x =
[[129 116 125 126 112 141 129 125 129 127 129 132 132]
 [115 142 131 127 126 127 124 136 134 134 129 131 136]
 [105 140 103 127 132 132 129 127 124 117 120 128 149]
 [128 132 128 135 126 141 125 140 132 124 126 132 140]
 [123 129 110 122 113 134 131 124 132 130 130 132 131]
 [123 137 127 125 129 129 135 126 129 134 122 128 126]
 [111 137 114 128 141 130 137 127 121 129 120 131 148]
 [119 140 110 125 134 124 135 124 117 130 114 131 154]
 [128 130 123 132 125 126 131 130 127 124 128 133 130]
 [130 125 130 126 129 131 125 134 134 126 128 127 129]
 [111 136 106 126 135 132 133 126 122 120 120 127 147]
 [131 134 135 126 122 119 116 130 135 125 130 132 127]
 [112 147 150 115 116 132  99 146 140 121 119  99 137]
 [112 129 109 125 140 131 142 128 126 123 123 126 141]
 [124 130 112 125 114 137 137 126 132 131 129 128 132]]
Rows and columns are counted from 0.
(0, 0) = 129
(9, 11) = 127
(4, 9) = 130
(10, 3) = 126
(5, 5) = 129
(13, 4) = 140
(8, 5) = 126
(1, 3) = 127
(13, 12) = 141
(1, 1) = 142
(0, 7) = 125
(5, 0) = 123
(1, 8) = 134
(2, 9) = 117
(9, 8) = 134
(5, 10) = 122
(8, 9) = 124
(6, 0) = 111
(10, 9) = 120
(4, 1) = 129
(0, 6) = 129
(3, 6) = 125
(1, 0) = 115
(14, 9) = 131
(6, 1) = 137
(10, 12) = 147
(3, 2) = 128
(8, 7) = 130
(5, 11) = 128
(8, 1) = 130
(6, 9) = 129
(7, 3) = 125
(10, 5) = 132
(2, 3) = 127
(13, 3) = 125

grid =
[[128 127 128 128 130 135 142 151 153 148]
 [128 128 129 133 139 149 154 150 141 133]
 [128 128 128 128 130 134 142 151 153 147]
 [128 128 130 134 142 151 153 147 138 131]
 [128 127 128 129 132 141 150 154 148 139]
 [131 137 145 153 152 145 136 130 128 127]
 [134 141 149 153 149 140 132 129 129 128]
 [134 143 152 154 148 138 131 129 128 128]
 [127 128 129 132 140 149 153 150 141 133]
 [145 137 131 128 128 128 127 128 127 128]
 [128 128 129 131 138 147 153 152 142 134]
 [141 150 154 149 140 132 128 128 128 128]
 [144 135 130 128 128 129 127 126 127 128]
 [128 129 127 128 128 127 128 131 135 144]]
grid[0][0] => 128
grid[5] => [131, 137, 145, 153, 152, 145, 136, 130, 128, 127]
grid[1][1] => 128
grid[8][7] => 150
grid[10][8] => 142
grid[3][9] => 131
grid[3] => [128, 128, 130, 134, 142, 151, 153, 147, 138, 131]
grid[12][9] => 128
grid[11][0] => 141
grid[:, 1] => [127, 128, 128, 128, 127, 137, 141, 143, 128, 137, 128, 150, 135, 129]
grid[7][3] => 154
grid[12][8] => 127
grid[:, 7] => [151, 150, 151, 147, 154, 130, 129, 129, 150, 128, 152, 128, 126, 131]
grid[2][6] => 142
grid[0] => [128, 127, 128, 128, 130, 135, 142, 151, 153, 148]
grid[10][1] => 128
grid[12][5] => 129
grid[7][6] => 131
grid[2][3] => 128
grid[:, 2] => [128, 129, 128, 130, 128, 145, 149, 152, 129, 131, 129, 154, 130, 127]
grid[2][1] => 128
grid[:, 6] => [142, 154, 142, 153, 150, 136, 132, 131, 153, 127, 153, 128, 127, 128]
grid[11] => [141, 150, 154, 149, 140, 132, 128, 128, 128, 128]
grid[13][1] => 129
grid[3][4] => 142
grid[5][8] => 128
grid[8][5] => 149
grid[:, 3] => [128, 133, 128, 134, 129, 153, 153, 154, 132, 128, 131, 149, 128, 128]
grid[6][0] => 134
grid[12][7] => 126
grid[0][2] => 128
grid[4][4] => 132
grid[7][0] => 134
grid[1][9] => 133
